Below are the code and all the weights of a small trained network. Each question names an input and a target symbol and asks about switching units off, where a switched-off unit gives its printed mean instead of its output.

import numpy as np


def w(rows, s, z=0):
    codes = np.array(rows[::2]) - 128.0
    scale = np.full(codes.shape[1], s)
    scale[-1] = z or s
    return codes * scale


def f(y):
    return np.maximum(y, 0)


def softmax(a):
    e = np.exp(a - a.max(-1, keepdims=True))
    return e / e.sum(-1, keepdims=True)


def log_softmax(a):
    a = a - a.max(-1, keepdims=True)
    return a - np.log(np.exp(a).sum(-1, keepdims=True))


def net(x, mask):
    ids = ['αβδεημπτ'.index(c) for c in x.split()]
    T = len(ids)
    res = E[ids] + P[:T]
    u = 0
    for l in range(3):
        q, k, v = (res @ M[l].T for M in (Q, K, V))
        z = softmax(np.where(np.tri(T) > 0, q @ k.T / 2**0.5, -1e9)) @ v
        res = res + np.where(mask[u], z, O[l][:, -1]) @ O[l][:, :-1]
        u += 1
        y = f(res @ A[l][:, :-1].T + A[l][:, -1])
        res = res + np.where(mask[u : u + 8], y, B[l][:, -1]) @ B[l][:, :-1]
        u += 8
    return log_softmax(res[-1] @ U[:, :-1].T + U[:, -1])


Q, K, V, O, A, B = {}, {}, {}, {}, {}, {}
E = w([
[79,192,115],'α',
[178,141,105],'β',
[85,7,70],'δ',
[151,170,121],'ε',
[77,200,130],'η',
[120,186,126],'μ',
[2,217,135],'π',
[147,162,109],'τ',
],0.0098)
P = w([
[129,105,162],'0',
[61,150,131],'1',
[155,108,131],'2',
[192,78,131],'3',
[101,169,32],'4',
[134,183,16],'5',
[187,193,3],'6',
],0.0056)
Q[0] = w([
[135,106,250],'0.h0',
[76,213,120],'0.h0',
],0.012)
K[0] = w([
[1,252,92],'0.h0',
[226,165,253],'0.h0',
],0.0071)
V[0] = w([
[86,253,152],'0.h0',
[218,65,158],'0.h0',
],0.0067)
O[0] = w([
[137,112,254,94],'0.h0',
[132,231,21,5],'0.h0',
],0.0067,0.00027)
A[0] = w([
[80,54,60,130],'0.n0',
[215,136,92,121],'0.n1',
[78,42,60,137],'0.n2',
[129,4,158,197],'0.n3',
[109,206,100,188],'0.n4',
[114,254,87,253],'0.n5',
[128,128,127,121],'0.n6',
[86,168,153,123],'0.n7',
],0.0082,0.0044)
B[0] = w([
[70,84,135,160],'0.n0',
[189,161,100,162],'0.n1',
[54,76,132,161],'0.n2',
[2,105,161,161],'0.n3',
[194,161,122,198],'0.n4',
[224,155,125,254],'0.n5',
[130,127,128,128],'0.n6',
[173,138,141,145],'0.n7',
],0.0093,0.0075)
Q[1] = w([
[189,64,3],'1.h0',
[89,222,221],'1.h0',
],0.0048)
K[1] = w([
[107,93,3],'1.h0',
[192,191,213],'1.h0',
],0.0068)
V[1] = w([
[8,95,180],'1.h0',
[253,151,46],'1.h0',
],0.0071)
O[1] = w([
[241,82,82,252],'1.h0',
[1,174,167,11],'1.h0',
],0.0069,0.0037)
A[1] = w([
[36,98,185,127],'1.n0',
[128,128,127,125],'1.n1',
[127,124,117,220],'1.n2',
[117,118,114,230],'1.n3',
[2,172,156,254],'1.n4',
[196,152,136,136],'1.n5',
[87,141,130,71],'1.n6',
[194,152,135,135],'1.n7',
],0.011,0.0071)
B[1] = w([
[176,215,1,144],'1.n0',
[128,128,129,128],'1.n1',
[130,127,184,199],'1.n2',
[140,125,189,190],'1.n3',
[185,183,110,229],'1.n4',
[62,89,102,254],'1.n5',
[59,143,127,133],'1.n6',
[60,90,98,251],'1.n7',
],0.01)
Q[2] = w([
[159,193,173],'2.h0',
[3,168,97],'2.h0',
],0.0069)
K[2] = w([
[246,122,145],'2.h0',
[132,92,120],'2.h0',
],0.012)
V[2] = w([
[254,60,129],'2.h0',
[149,217,89],'2.h0',
],0.0042)
O[2] = w([
[171,3,184,212],'2.h0',
[59,179,133,250],'2.h0',
],0.0058,0.0024)
A[2] = w([
[248,180,151,139],'2.n0',
[113,159,107,96],'2.n1',
[167,126,77,83],'2.n2',
[111,116,62,136],'2.n3',
[109,140,239,181],'2.n4',
[161,91,222,255],'2.n5',
[73,85,193,147],'2.n6',
[113,157,109,99],'2.n7',
],0.012,0.0081)
B[2] = w([
[207,73,116,255],'2.n0',
[90,76,91,178],'2.n1',
[106,191,193,199],'2.n2',
[131,128,221,233],'2.n3',
[136,160,210,181],'2.n4',
[40,198,135,240],'2.n5',
[93,43,1,162],'2.n6',
[82,68,87,175],'2.n7',
],0.0088)
U = w([
[33,158,167,192],'α',
[164,132,16,177],'β',
[202,61,147,36],'δ',
[215,123,150,95],'ε',
[18,169,155,133],'η',
[134,200,254,251],'μ',
[36,67,26,14],'π',
[249,147,170,86],'τ',
],0.0075,0.0032)

Each question gives the input, a string of symbols that net reads in full, and the target symbol t.
The units are the heads (2 rows each of Q, K, V and O) and the neurons (one row each of A and B). Each row of codes is followed by its name. A weight is (code - 128) times the scale printed after its matrix; where a second scale follows, it is the last column's (O, A, B and U).
mask holds one flag per unit, layer by layer, with each layer's heads first. A switched-off unit (its flag False) gives its mean, the last column of its rows in O or B, instead of its output. The means were averaged over made-up inputs and are rounded, as every weight is.
A unit's drop is (log p(t) with every unit on - log p(t) with that unit switched off) / (log p(t) with every unit on - log p(t) with every unit switched off).
The circuit of an input: a set's keep is (log p(t) with only the set's units on - log p(t) with every unit switched off) / (log p(t) with every unit on - log p(t) with every unit switched off). Starting from the 12 units with the biggest drops (on a tie, the unit counted first), units are removed one at a time, each time the one whose removal leaves the highest keep (on an exact tie, the one counted first), for as long as the keep stays at least 0.8.
circuit, biggest first: the units of the circuit, biggest drop first
most important unit: the unit with the biggest drop
k most important neurons: the k neurons with the biggest drops, biggest first
k most important neurons of layer l: the k neurons of layer l with the biggest drops, biggest first
input β δ δ β τ, target δ: 2 most important neurons	1.n4, 2.n3
input β μ ε, target β: most important unit	1.n0
input δ π π μ, target α: 4 most important neurons	1.n4, 2.n5, 2.n6, 2.n0
input α μ β, target α: 3 most important neurons	1.n4, 2.n5, 2.n0
input η μ μ, target η: circuit, biggest first	0.h0, 1.n4, 2.n5, 2.n0
input β β μ, target β: 2 most important neurons	1.n0, 1.n4
input η ε τ, target η: 2 most important neurons	1.n4, 2.n5
input β β β β β, target β: 3 most important neurons of layer 0	0.n2, 0.n0, 0.n3
input μ β α, target μ: circuit, biggest first	1.h0, 1.n7, 1.n5
input ε δ π, target τ: 3 most important neurons	1.n4, 2.n0, 0.n2
input μ δ μ, target π: 2 most important neurons	1.n4, 0.n3
input β β ε, target β: 3 most important neurons	1.n0, 1.n4, 2.n0
input β η β, target β: 2 most important neurons	1.n0, 1.n4
input τ α δ, target π: 2 most important neurons	1.n4, 2.n6
input δ ε η, target μ: most important unit	1.h0
input τ τ α, target τ: 2 most important neurons	1.n7, 1.n5
input δ δ α, target δ: 2 most important neurons of layer 0	0.n3, 0.n2
input β β μ π η, target β: 3 most important neurons	1.n4, 2.n0, 2.n3
input τ β η, target τ: 4 most important neurons of layer 1	1.n7, 1.n5, 1.n4, 1.n0
input π ε μ η, target π: most important neuron of layer 0	0.n5
input μ π β, target μ: 2 most important neurons of layer 0	0.n3, 0.n1
input π τ β, target π: 2 most important neurons of layer 0	0.n5, 0.n3
input π β τ μ, target π: 4 most important neurons of layer 0	0.n5, 0.n3, 0.n4, 0.n1
input β α π τ, target β: 2 most important neurons of layer 0	0.n5, 0.n3
